Below are the code and all the weights of a small trained network. Each question names an input and a class and asks about switching units off, where a switched-off unit gives its printed mean instead of its output.

import numpy as np


def w(rows, s, z=0):
    codes = np.array(rows[::2]) - 128.0
    scale = np.full(codes.shape[1], s)
    scale[-1] = z or s
    return codes * scale


def f(y):
    return y / 2 * (1 + np.tanh(0.7978845608 * (y + 0.044715 * y**3)))


def log_softmax(a):
    a = a - a.max(-1, keepdims=True)
    return a - np.log(np.exp(a).sum(-1, keepdims=True))


def net(x, mask):
    res = np.array(x, float).reshape(1, 5) / 4 @ E
    y = f(res @ A[0][:, :-1].T + A[0][:, -1])
    res = res + np.where(mask, y, B[0][:, -1]) @ B[0][:, :-1]
    return log_softmax(res[-1] @ U[:, :-1].T + U[:, -1])


A, B = {}, {}
E = w([
[138,40,180,81,224,138,158],'x0',
[135,119,231,139,38,203,131],'x1',
[85,1,93,104,136,38,38],'x2',
[24,143,192,180,173,56,183],'x3',
[25,55,80,214,54,189,198],'x4',
],0.0085)
A[0] = w([
[138,200,102,153,108,175,172,108],'n1',
[61,112,100,191,124,105,126,183],'n2',
[230,157,161,79,173,126,117,240],'n3',
[122,103,121,129,76,163,59,195],'n4',
[122,187,120,180,108,155,181,149],'n5',
[207,140,114,7,196,118,116,180],'n6',
[146,161,155,178,92,105,48,187],'n7',
[48,84,107,159,159,73,186,157],'n8',
[130,119,103,109,88,159,165,144],'n9',
[155,124,165,119,126,117,166,151],'n10',
[188,97,131,137,99,160,125,154],'n11',
[176,149,98,75,146,95,111,163],'n12',
[134,172,165,152,107,135,182,239],'n13',
[97,137,155,124,155,105,176,158],'n14',
[101,72,132,119,156,147,173,167],'n15',
[140,143,167,106,181,142,118,221],'n16',
[132,161,104,138,99,167,158,154],'n17',
[144,176,96,93,99,100,125,158],'n18',
[59,155,126,107,106,132,131,254],'n19',
],0.015,0.0046)
B[0] = w([
[222,199,114,182,64,204,162,207],'n1',
[164,53,112,238,209,71,137,196],'n2',
[115,166,98,53,157,146,129,244],'n3',
[86,24,101,144,81,57,122,177],'n4',
[216,200,183,221,104,189,194,206],'n5',
[162,211,51,1,171,178,31,250],'n6',
[169,188,163,92,82,70,88,174],'n7',
[140,71,84,205,250,139,109,213],'n8',
[114,63,126,179,81,150,192,164],'n9',
[38,170,161,81,117,145,120,154],'n10',
[68,164,52,94,15,166,124,169],'n11',
[182,144,74,108,126,119,98,192],'n12',
[77,242,247,184,52,226,215,202],'n13',
[53,137,153,146,189,161,133,167],'n14',
[76,56,115,126,179,139,145,181],'n15',
[65,234,101,64,161,139,122,185],'n16',
[146,75,133,196,54,193,102,183],'n17',
[170,120,108,124,116,109,107,170],'n18',
[167,96,238,241,193,81,136,172],'n19',
],0.0083,0.017)
U = w([
[168,115,163,142,91,28,106,33],'0',
[53,166,200,84,163,185,166,62],'1',
[189,151,154,165,82,189,174,38],'2',
[182,163,70,42,160,175,95,219],'3',
[96,69,89,105,71,172,147,104],'4',
[144,96,111,160,251,136,151,248],'5',
],0.012,0.0015)

Each question gives the input, the list of numbers given to net, and the class t.
The units are the neurons (one row each of A and B). Each row of codes is followed by its name. A weight is (code - 128) times the scale printed after its matrix; where a second scale follows, it is the last column's (A, B and U).
mask holds one flag per neuron, in row order. A switched-off neuron (its flag False) gives its mean, the last column of its row in B, instead of its output. The means were averaged over made-up inputs and are rounded, as every weight is.
A unit's drop is (log p(t) with every unit on - log p(t) with that unit switched off) / (log p(t) with every unit on - log p(t) with every unit switched off).
The circuit of an input: a set's keep is (log p(t) with only the set's units on - log p(t) with every unit switched off) / (log p(t) with every unit on - log p(t) with every unit switched off). Starting from the 12 units with the biggest drops (on a tie, the unit counted first), units are removed one at a time, each time the one whose removal leaves the highest keep (on an exact tie, the one counted first), for as long as the keep stays at least 0.8.
units of the circuit, in order: the units of the circuit, biggest drop first
top k neurons: the k neurons with the biggest drops, biggest first
drop when u is switched off: that unit's drop, to one decimal
input [7,5,2,-7,2], class 4: units of the circuit, in order => n4; n11
input [5,-6,5,8,-7], class 3: units of the circuit, in order => n6
input [-6,-4,-1,7,-3], class 5: top 2 neurons => n8; n2
input [-7,6,1,4,-7], class 0: units of the circuit, in order => n7; n6; n1
input [4,8,7,-1,5], class 4: top 3 neurons => n4; n11; n5
input [0,-5,-5,3,8], class 5: top 3 neurons => n8; n2; n15
input [-2,1,0,7,-3], class 1: top 2 neurons => n13; n12
input [6,-6,-5,-6,7], class 2: top 2 neurons => n4; n1
input [0,-8,-7,7,-1], class 2: top 2 neurons => n13; n5
input [7,8,-1,6,6], class 5: top 2 neurons => n8; n2
input [0,6,8,5,-4], class 0: top 2 neurons => n7; n6
input [-3,-1,-2,7,5], class 5: drop when n2 is switched off => 0.6
input [-8,5,7,2,6], class 0: drop when n7 is switched off => 0.4
input [-6,6,7,-8,2], class 4: top neuron => n11
input [-8,-1,1,6,8], class 5: top 2 neurons => n8; n2
input [-5,3,3,0,-3], class 0: drop when n6 is switched off => 0.2
input [8,-5,2,-8,6], class 4: drop when n9 is switched off => 0.2
